Below are the code and all the weights of a small trained network. Each question names an input and a target symbol and asks about switching units off, where a switched-off unit gives its printed mean instead of its output.

import numpy as np


def w(rows, s, z=0):
    codes = np.array(rows[::2]) - 128.0
    scale = np.full(codes.shape[1], s)
    scale[-1] = z or s
    return codes * scale


def norm(h):
    return h / np.sqrt((h * h).mean(-1, keepdims=True) + 1e-5)


def f(y):
    return y / 2 * (1 + np.tanh(0.7978845608 * (y + 0.044715 * y**3)))


def softmax(a):
    e = np.exp(a - a.max(-1, keepdims=True))
    return e / e.sum(-1, keepdims=True)


def log_softmax(a):
    a = a - a.max(-1, keepdims=True)
    return a - np.log(np.exp(a).sum(-1, keepdims=True))


def net(x, mask):
    ids = ['αγδθλμφ'.index(c) for c in x.split()]
    T = len(ids)
    res = E[ids] + P[:T]
    u = 0
    for l in range(2):
        r = norm(res)
        for j in range(2):
            rows = slice(3 * j, 3 * j + 3)
            q, k, v = (r @ M[l][rows].T for M in (Q, K, V))
            z = softmax(np.where(np.tri(T) > 0, q @ k.T / 3**0.5, -1e9)) @ v
            o = O[l][rows]
            res = res + np.where(mask[u + j], z, o[:, -1]) @ o[:, :-1]
        u += 2
        y = f(norm(res) @ A[l][:, :-1].T + A[l][:, -1])
        res = res + np.where(mask[u : u + 12], y, B[l][:, -1]) @ B[l][:, :-1]
        u += 12
    return log_softmax(norm(res)[-1] @ U[:, :-1].T + U[:, -1])


Q, K, V, O, A, B = {}, {}, {}, {}, {}, {}
E = w([
[66,100,138,27,20,85],'α',
[167,113,171,82,116,130],'γ',
[107,142,214,128,125,165],'δ',
[84,146,199,209,182,113],'θ',
[87,197,119,127,218,98],'λ',
[158,81,105,92,207,158],'μ',
[175,149,107,152,154,6],'φ',
],0.017)
P = w([
[229,111,105,212,88,202],'0',
[178,147,104,170,95,174],'1',
[170,135,120,162,83,151],'2',
[169,114,136,140,74,124],'3',
[154,110,144,135,71,105],'4',
[141,103,156,123,68,90],'5',
[127,97,159,112,72,75],'6',
[116,92,172,98,71,56],'7',
[90,80,192,89,65,37],'8',
[95,65,175,83,83,24],'9',
[76,48,189,49,76,2],'10',
],0.0089)
Q[0] = w([
[114,104,7,134,123,156],'L0H1',
[114,164,40,167,94,180],'L0H1',
[99,131,82,104,169,92],'L0H1',
[141,91,198,81,143,60],'L0H2',
[153,148,65,163,81,136],'L0H2',
[60,64,111,101,150,131],'L0H2',
],0.012)
K[0] = w([
[139,151,103,188,103,146],'L0H1',
[196,172,124,148,150,145],'L0H1',
[103,78,141,114,113,111],'L0H1',
[66,112,173,87,93,6],'L0H2',
[213,109,92,163,133,147],'L0H2',
[93,116,28,125,85,173],'L0H2',
],0.011)
V[0] = w([
[177,129,61,116,80,121],'L0H1',
[209,234,199,137,179,117],'L0H1',
[81,158,121,169,2,51],'L0H1',
[175,45,124,192,159,95],'L0H2',
[218,193,165,108,145,127],'L0H2',
[65,187,66,111,193,75],'L0H2',
],0.0083)
O[0] = w([
[120,150,84,124,128,121,2],'L0H1',
[207,214,223,1,138,125,245],'L0H1',
[17,189,63,14,146,186,229],'L0H1',
[81,199,127,65,156,121,139],'L0H2',
[146,187,137,111,94,217,142],'L0H2',
[197,84,185,62,125,155,115],'L0H2',
],0.0076,0.0038)
A[0] = w([
[33,101,178,61,112,125,253],'L0N1',
[155,192,107,158,129,19,93],'L0N2',
[81,160,101,65,110,200,160],'L0N3',
[141,59,168,209,2,143,139],'L0N4',
[82,97,175,144,237,174,127],'L0N5',
[177,42,144,74,140,210,188],'L0N6',
[125,89,122,191,116,207,103],'L0N7',
[162,71,202,82,130,66,128],'L0N8',
[134,204,184,110,187,154,123],'L0N9',
[196,117,62,47,64,86,203],'L0N10',
[117,220,177,195,172,72,43],'L0N11',
[181,115,129,165,119,57,136],'L0N12',
],0.0086,0.0044)
B[0] = w([
[167,142,91,203,86,74,245],'L0N1',
[85,107,132,69,187,164,140],'L0N2',
[121,175,158,174,106,57,149],'L0N3',
[171,122,2,104,145,139,138],'L0N4',
[189,184,134,143,65,98,177],'L0N5',
[96,177,143,169,165,110,137],'L0N6',
[182,167,130,97,107,105,121],'L0N7',
[160,112,127,189,122,71,181],'L0N8',
[127,120,115,174,158,124,208],'L0N9',
[110,201,132,132,106,120,152],'L0N10',
[162,103,125,146,170,143,187],'L0N11',
[124,145,60,48,158,115,131],'L0N12',
],0.009,0.011)
Q[1] = w([
[120,84,114,178,100,6],'L1H1',
[164,109,196,125,159,153],'L1H1',
[143,81,143,118,107,154],'L1H1',
[86,74,148,123,124,210],'L1H2',
[106,129,138,159,170,81],'L1H2',
[130,110,156,144,86,182],'L1H2',
],0.017)
K[1] = w([
[81,105,165,126,140,7],'L1H1',
[175,130,120,104,62,133],'L1H1',
[134,131,119,171,88,164],'L1H1',
[167,188,120,126,185,153],'L1H2',
[165,138,124,119,71,97],'L1H2',
[141,204,100,132,183,138],'L1H2',
],0.015)
V[1] = w([
[152,121,198,133,118,108],'L1H1',
[131,91,122,206,126,127],'L1H1',
[164,176,86,154,152,147],'L1H1',
[115,102,125,141,183,7],'L1H2',
[95,202,41,120,166,95],'L1H2',
[118,155,139,221,181,139],'L1H2',
],0.012)
O[1] = w([
[144,174,122,145,165,179,228],'L1H1',
[155,158,2,87,128,110,187],'L1H1',
[179,112,128,111,152,96,228],'L1H1',
[132,141,160,92,176,198,248],'L1H2',
[78,74,141,147,161,157,147],'L1H2',
[66,158,90,121,111,159,254],'L1H2',
],0.017,0.006)
A[1] = w([
[79,143,235,136,120,130,179],'L1N1',
[147,130,123,173,83,189,133],'L1N2',
[196,44,126,64,142,140,210],'L1N3',
[105,4,197,112,152,110,1],'L1N4',
[78,145,123,148,178,108,106],'L1N5',
[228,143,183,185,139,86,82],'L1N6',
[77,15,97,128,90,104,16],'L1N7',
[166,160,133,100,135,233,174],'L1N8',
[169,87,131,151,121,69,138],'L1N9',
[36,88,85,163,128,110,224],'L1N10',
[143,147,113,207,130,127,66],'L1N11',
[83,149,84,106,110,213,176],'L1N12',
],0.014,0.0051)
B[1] = w([
[140,137,89,217,135,152,183],'L1N1',
[128,100,176,13,213,116,144],'L1N2',
[163,98,51,149,129,211,128],'L1N3',
[135,128,170,189,11,154,144],'L1N4',
[108,76,98,119,129,55,191],'L1N5',
[80,102,129,56,137,90,237],'L1N6',
[111,168,156,13,136,153,159],'L1N7',
[64,63,154,106,108,172,255],'L1N8',
[90,78,191,128,221,142,167],'L1N9',
[162,164,157,67,55,192,219],'L1N10',
[159,168,127,98,88,73,199],'L1N11',
[67,78,163,110,197,86,167],'L1N12',
],0.011,0.0081)
U = w([
[99,91,144,92,163,33,74],'α',
[123,125,153,186,116,142,254],'γ',
[108,132,117,97,114,135,37],'δ',
[180,92,91,120,173,153,194],'θ',
[11,186,95,107,156,164,132],'λ',
[237,190,207,80,158,149,80],'μ',
[159,204,84,130,106,76,177],'φ',
],0.011,0.0039)

Each question gives the input, a string of symbols that net reads in full, and the target symbol t.
The units are the heads (3 rows each of Q, K, V and O) and the neurons (one row each of A and B). Each row of codes is followed by its name. A weight is (code - 128) times the scale printed after its matrix; where a second scale follows, it is the last column's (O, A, B and U).
mask holds one flag per unit, layer by layer, with each layer's heads first. A switched-off unit (its flag False) gives its mean, the last column of its rows in O or B, instead of its output. The means were averaged over made-up inputs and are rounded, as every weight is.
A unit's drop is (log p(t) with every unit on - log p(t) with that unit switched off) / (log p(t) with every unit on - log p(t) with every unit switched off).
unit that matters most: the unit with the biggest drop
k most important neurons: the k neurons with the biggest drops, biggest first
heads that matter: for each layer, one digit per head in row order, 1 if its drop is at least 0.15 and else 0, layers parted by /
input γ θ α φ λ μ, target γ: heads that matter -> 10 / 11
input φ λ θ α α θ θ δ θ θ, target φ: heads that matter -> 10 / 00
input γ θ θ, target α: unit that matters most -> L0H1
input φ δ α θ δ, target φ: heads that matter -> 10 / 00
input α δ θ λ θ λ, target α: heads that matter -> 10 / 11
input θ θ θ γ, target λ: heads that matter -> 01 / 00
input μ φ δ, target θ: heads that matter -> 10 / 10
input λ θ θ θ θ θ λ α, target α: heads that matter -> 11 / 01
input λ θ δ δ θ δ λ α δ, target α: heads that matter -> 01 / 01
input γ θ θ α θ γ θ μ α δ, target θ: 2 most important neurons -> [L0N4, L1N3]
input λ δ θ φ δ θ δ δ θ θ α, target φ: heads that matter -> 00 / 11
input θ λ λ λ φ, target μ: heads that matter -> 11 / 00
input θ θ φ δ, target γ: heads that matter -> 00 / 10
input θ θ δ λ φ φ λ δ γ γ, target φ: 2 most important neurons -> [L0N1, L0N10]
input δ θ γ, target φ: heads that matter -> 01 / 01
input λ λ δ γ θ θ λ λ θ θ μ, target λ: unit that matters most -> L0N6
input θ θ θ θ λ θ λ α γ, target α: 2 most important neurons -> [L0N1, L0N9]
input γ θ δ λ θ μ α, target θ: heads that matter -> 11 / 01
input θ λ θ μ α γ, target θ: 2 most important neurons -> [L0N4, L0N5]
input φ λ δ θ μ, target φ: unit that matters most -> L1H2
input λ φ θ θ, target γ: 2 most important neurons -> [L1N1, L0N1]
input θ λ α φ, target γ: 4 most important neurons -> [L0N5, L0N2, L0N4, L1N4]
input θ θ α, target φ: 2 most important neurons -> [L0N10, L1N8]
input λ α λ δ μ λ θ θ δ α θ, target φ: 4 most important neurons -> [L1N8, L0N1, L0N5, L1N10]
input λ γ θ δ γ θ μ θ α, target θ: 2 most important neurons -> [L0N4, L1N3]
